Here is a tiny trained network, its code and every weight. The questions are about switching its units off for an input and a class, where a switched-off unit gives its printed mean instead of its output.

import numpy as np


def w(rows, s, z=0):
    codes = np.array(rows[::2]) - 128.0
    scale = np.full(codes.shape[1], s)
    scale[-1] = z or s
    return codes * scale


def norm(h):
    return h / np.sqrt((h * h).mean(-1, keepdims=True) + 1e-5)


def f(y):
    return np.maximum(y, 0)


def log_softmax(a):
    a = a - a.max(-1, keepdims=True)
    return a - np.log(np.exp(a).sum(-1, keepdims=True))


def net(x, mask):
    res = np.array(x, float).reshape(1, 3) / 4 @ E
    u = 0
    for l in range(3):
        y = f(norm(res) @ A[l][:, :-1].T + A[l][:, -1])
        res = res + np.where(mask[u : u + 9], y, B[l][:, -1]) @ B[l][:, :-1]
        u += 9
    return log_softmax(norm(res)[-1] @ U[:, :-1].T + U[:, -1])


A, B = {}, {}
E = w([
[97,75,253],'x0',
[202,158,162],'x1',
[42,251,176],'x2',
],0.0051)
A[0] = w([
[71,177,199,217],'L0N0',
[127,130,183,196],'L0N1',
[174,101,151,247],'L0N2',
[45,99,233,222],'L0N3',
[103,175,136,232],'L0N4',
[69,180,65,72],'L0N5',
[255,127,173,129],'L0N6',
[122,127,165,32],'L0N7',
[58,184,107,211],'L0N8',
],0.0098,0.0015)
B[0] = w([
[76,169,99,232],'L0N0',
[137,230,120,179],'L0N1',
[171,116,67,179],'L0N2',
[155,129,27,254],'L0N3',
[172,135,254,190],'L0N4',
[99,146,90,191],'L0N5',
[134,152,39,195],'L0N6',
[97,93,131,146],'L0N7',
[87,73,153,214],'L0N8',
],0.0081,0.0062)
A[1] = w([
[183,200,189,220],'L1N0',
[138,61,62,77],'L1N1',
[103,98,93,49],'L1N2',
[100,173,143,213],'L1N3',
[94,139,149,96],'L1N4',
[252,113,175,136],'L1N5',
[125,148,124,216],'L1N6',
[124,155,93,178],'L1N7',
[167,105,217,2],'L1N8',
],0.013,0.002)
B[1] = w([
[217,255,142,179],'L1N0',
[109,91,172,253],'L1N1',
[149,143,148,178],'L1N2',
[139,166,191,220],'L1N3',
[128,99,80,166],'L1N4',
[111,196,181,165],'L1N5',
[141,94,191,182],'L1N6',
[137,92,203,227],'L1N7',
[94,79,118,128],'L1N8',
],0.0091,0.006)
A[2] = w([
[116,4,89,217],'L2N0',
[69,30,142,235],'L2N1',
[138,125,52,73],'L2N2',
[220,138,77,98],'L2N3',
[15,167,97,142],'L2N4',
[148,92,166,114],'L2N5',
[207,92,154,105],'L2N6',
[44,162,149,63],'L2N7',
[230,117,126,6],'L2N8',
],0.012,0.0026)
B[2] = w([
[226,132,100,255],'L2N0',
[192,196,64,240],'L2N1',
[41,207,88,147],'L2N2',
[59,32,117,196],'L2N3',
[47,77,231,212],'L2N4',
[63,106,79,162],'L2N5',
[2,180,62,197],'L2N6',
[118,56,163,203],'L2N7',
[66,69,148,189],'L2N8',
],0.0072,0.007)
U = w([
[190,137,20,211],'0',
[155,255,212,202],'1',
[150,194,120,14],'2',
[4,113,246,149],'3',
[7,48,50,140],'4',
[160,139,159,3],'5',
],0.012,0.007)

Each question gives the input, the list of numbers given to net, and the class t.
The units are the neurons (one row each of A and B). Each row of codes is followed by its name. A weight is (code - 128) times the scale printed after its matrix; where a second scale follows, it is the last column's (A, B and U).
mask holds one flag per neuron, layer by layer. A switched-off neuron (its flag False) gives its mean, the last column of its row in B, instead of its output. The means were averaged over made-up inputs and are rounded, as every weight is.
A unit's drop is (log p(t) with every unit on - log p(t) with that unit switched off) / (log p(t) with every unit on - log p(t) with every unit switched off).
unit that matters most: the unit with the biggest drop
k most important neurons: the k neurons with the biggest drops, biggest first
top k neurons in layer l: the k neurons of layer l with the biggest drops, biggest first
drop when u is switched off: that unit's drop, to one decimal
input [-6,2,-2], class 4: unit that matters most => L0N8
input [-1,-8,-1], class 0: 2 most important neurons => (L2N1, L0N0)
input [-4,-8,-1], class 0: 3 most important neurons => (L0N0, L2N1, L2N0)
input [-8,4,2], class 1: top 2 neurons in layer 0 => (L0N3, L0N2)
input [6,1,5], class 1: top 2 neurons in layer 0 => (L0N1, L0N4)
input [6,-1,-4], class 0: 3 most important neurons => (L1N0, L0N4, L1N1)
input [8,4,0], class 4: 2 most important neurons => (L0N3, L0N1)
input [7,2,5], class 1: 2 most important neurons => (L0N1, L1N0)
input [-7,1,-4], class 4: 2 most important neurons => (L0N8, L2N3)
input [-3,0,2], class 3: 3 most important neurons => (L0N8, L0N5, L0N1)
input [-2,-6,1], class 3: 2 most important neurons => (L2N4, L0N3)
input [8,3,-6], class 4: 2 most important neurons => (L1N5, L0N8)
input [8,5,-4], class 4: top 2 neurons in layer 0 => (L0N6, L0N4)
input [0,8,-3], class 4: unit that matters most => L0N6
input [5,-2,-4], class 0: drop when L1N0 is switched off => 0.2
input [7,-4,-8], class 0: drop when L1N5 is switched off => 0.0
input [-5,7,-7], class 4: drop when L0N3 is switched off => 0.1
input [7,3,-3], class 4: top 2 neurons in layer 0 => (L0N8, L0N1)
